Here is a tiny trained network, its code and every weight. The questions are about switching its units off for an input and a target symbol, where a switched-off unit gives its printed mean instead of its output.

import numpy as np


def w(rows, s, z=0):
    codes = np.array(rows[::2]) - 128.0
    scale = np.full(codes.shape[1], s)
    scale[-1] = z or s
    return codes * scale


def f(y):
    return np.maximum(y, 0)


def softmax(a):
    e = np.exp(a - a.max(-1, keepdims=True))
    return e / e.sum(-1, keepdims=True)


def log_softmax(a):
    a = a - a.max(-1, keepdims=True)
    return a - np.log(np.exp(a).sum(-1, keepdims=True))


def net(x, mask):
    ids = ['ΔΛεζμτψω'.index(c) for c in x.split()]
    T = len(ids)
    res = E[ids] + P[:T]
    r = res
    for j in range(3):
        rows = slice(4 * j, 4 * j + 4)
        q, k, v = (r @ M[0][rows].T for M in (Q, K, V))
        z = softmax(np.where(np.tri(T) > 0, q @ k.T / 4**0.5, -1e9)) @ v
        o = O[0][rows]
        res = res + np.where(mask[j], z, o[:, -1]) @ o[:, :-1]
    y = f(res @ A[0][:, :-1].T + A[0][:, -1])
    res = res + np.where(mask[3:7], y, B[0][:, -1]) @ B[0][:, :-1]
    return log_softmax(res[-1] @ U[:, :-1].T + U[:, -1])


Q, K, V, O, A, B = {}, {}, {}, {}, {}, {}
E = w([
[112,122,141],'Δ',
[116,160,140],'Λ',
[254,116,148],'ε',
[84,108,118],'ζ',
[96,97,136],'μ',
[101,128,138],'τ',
[101,130,140],'ψ',
[97,152,116],'ω',
],0.0098)
P = w([
[117,108,253],'0',
[114,176,179],'1',
[120,119,181],'2',
[141,40,124],'3',
[139,119,121],'4',
[146,160,103],'5',
[143,114,104],'6',
[139,70,90],'7',
[142,111,83],'8',
[155,148,83],'9',
[160,141,80],'10',
[142,91,80],'11',
[134,84,75],'12',
],0.008)
Q[0] = w([
[104,182,204],'H0',
[86,156,247],'H0',
[34,124,102],'H0',
[98,211,63],'H0',
[135,151,146],'H1',
[121,145,176],'H1',
[135,179,162],'H1',
[166,113,6],'H1',
[114,124,166],'H2',
[131,139,77],'H2',
[137,134,130],'H2',
[135,109,101],'H2',
],0.026)
K[0] = w([
[56,65,175],'H0',
[20,96,219],'H0',
[199,105,215],'H0',
[207,14,113],'H0',
[110,108,147],'H1',
[123,120,174],'H1',
[102,85,175],'H1',
[110,124,4],'H1',
[97,126,92],'H2',
[178,142,161],'H2',
[124,114,132],'H2',
[143,148,159],'H2',
],0.023)
V[0] = w([
[134,136,130],'H0',
[74,145,110],'H0',
[74,106,108],'H0',
[145,167,135],'H0',
[184,140,139],'H1',
[143,21,136],'H1',
[81,69,120],'H1',
[165,118,136],'H1',
[92,134,143],'H2',
[254,123,74],'H2',
[213,89,103],'H2',
[152,81,137],'H2',
],0.023)
O[0] = w([
[118,133,119,135],'H0',
[123,192,189,31],'H0',
[168,155,213,45],'H0',
[79,153,85,142],'H0',
[118,50,85,98],'H1',
[242,68,213,152],'H1',
[186,177,206,167],'H1',
[138,70,114,113],'H1',
[152,155,135,162],'H2',
[54,5,127,4],'H2',
[59,75,87,69],'H2',
[79,145,66,144],'H2',
],0.018,0.0047)
A[0] = w([
[212,210,20,171],'N0',
[68,245,176,26],'N1',
[156,124,2,149],'N2',
[108,75,136,2],'N3',
],0.009,0.007)
B[0] = w([
[153,88,10,250],'N0',
[22,136,250,205],'N1',
[138,138,197,210],'N2',
[210,178,86,142],'N3',
],0.019,0.023)
U = w([
[207,157,33,222],'Δ',
[52,41,1,136],'Λ',
[133,62,172,3],'ε',
[144,137,234,135],'ζ',
[208,181,154,99],'μ',
[142,159,103,58],'τ',
[138,160,98,28],'ψ',
[7,88,143,207],'ω',
],0.0062,0.0039)

Each question gives the input, a string of symbols that net reads in full, and the target symbol t.
The units are the heads (4 rows each of Q, K, V and O) and the neurons (one row each of A and B). Each row of codes is followed by its name. A weight is (code - 128) times the scale printed after its matrix; where a second scale follows, it is the last column's (O, A, B and U).
mask holds one flag per unit, heads first, then neurons. A switched-off unit (its flag False) gives its mean, the last column of its rows in O or B, instead of its output. The means were averaged over made-up inputs and are rounded, as every weight is.
A unit's drop is (log p(t) with every unit on - log p(t) with that unit switched off) / (log p(t) with every unit on - log p(t) with every unit switched off).
The circuit of an input: a set's keep is (log p(t) with only the set's units on - log p(t) with every unit switched off) / (log p(t) with every unit on - log p(t) with every unit switched off). Starting from all 7 units, units are removed one at a time, each time the one whose removal leaves the highest keep (on an exact tie, the one counted first), for as long as the keep stays at least 0.8.
circuit, biggest first: the units of the circuit, biggest drop first
unit that matters most: the unit with the biggest drop
k most important neurons: the k neurons with the biggest drops, biggest first
heads that matter: for each layer, one digit per head in row order, 1 if its drop is at least 0.15 and else 0, layers parted by /
input μ ψ ω, target μ: circuit, biggest first : H0; N1; N0; H2
input ζ ψ μ, target ζ: unit that matters most : N1
input Δ ζ Λ, target Δ: circuit, biggest first : N0; H2
input τ ζ ε ω ω ω ε, target ω: circuit, biggest first : N0; H2
input ζ Λ ω ψ ε ζ, target Λ: heads that matter : 101
input ψ τ ζ τ μ ε ω ζ ω ω μ, target Λ: heads that matter : 101
input ζ ω ω ψ, target ω: circuit, biggest first : N1; H0; H1; N2
input ω ψ ω ω Δ ζ μ ζ ζ Λ, target ζ: 2 most important neurons : N1; N3
input ε μ ζ, target Δ: circuit, biggest first : N1; H2; H1
input ζ ω ψ ω ψ ω ω Δ, target ω: 2 most important neurons : N1; N2
input ε ω ψ ζ ζ τ μ Λ, target Δ: 3 most important neurons : N1; N2; N0
input τ ε ζ ζ ω ε, target ζ: 2 most important neurons : N0; N3
input τ ε ω, target Δ: 2 most important neurons : N1; N2
input ω ζ ω, target ω: circuit, biggest first : N1; H0; H1; N2
input Δ ω ζ τ ω Δ ζ ζ ω ω ω μ, target ω: 3 most important neurons : N1; N2; N3
input ε ζ ω ω ψ, target Δ: heads that matter : 000
input ω μ ω ψ ζ, target ζ: circuit, biggest first : H0
input ω μ τ ζ, target μ: heads that matter : 110
input ω ω ω ω Δ ψ, target ω: circuit, biggest first : H0; N1; H1; N2
input Λ τ ζ ζ ω ψ, target ζ: heads that matter : 110
input Δ ζ Λ μ ω ω ζ, target ω: unit that matters most : H0
input ω ω Λ, target ω: 3 most important neurons : N1; N0; N2
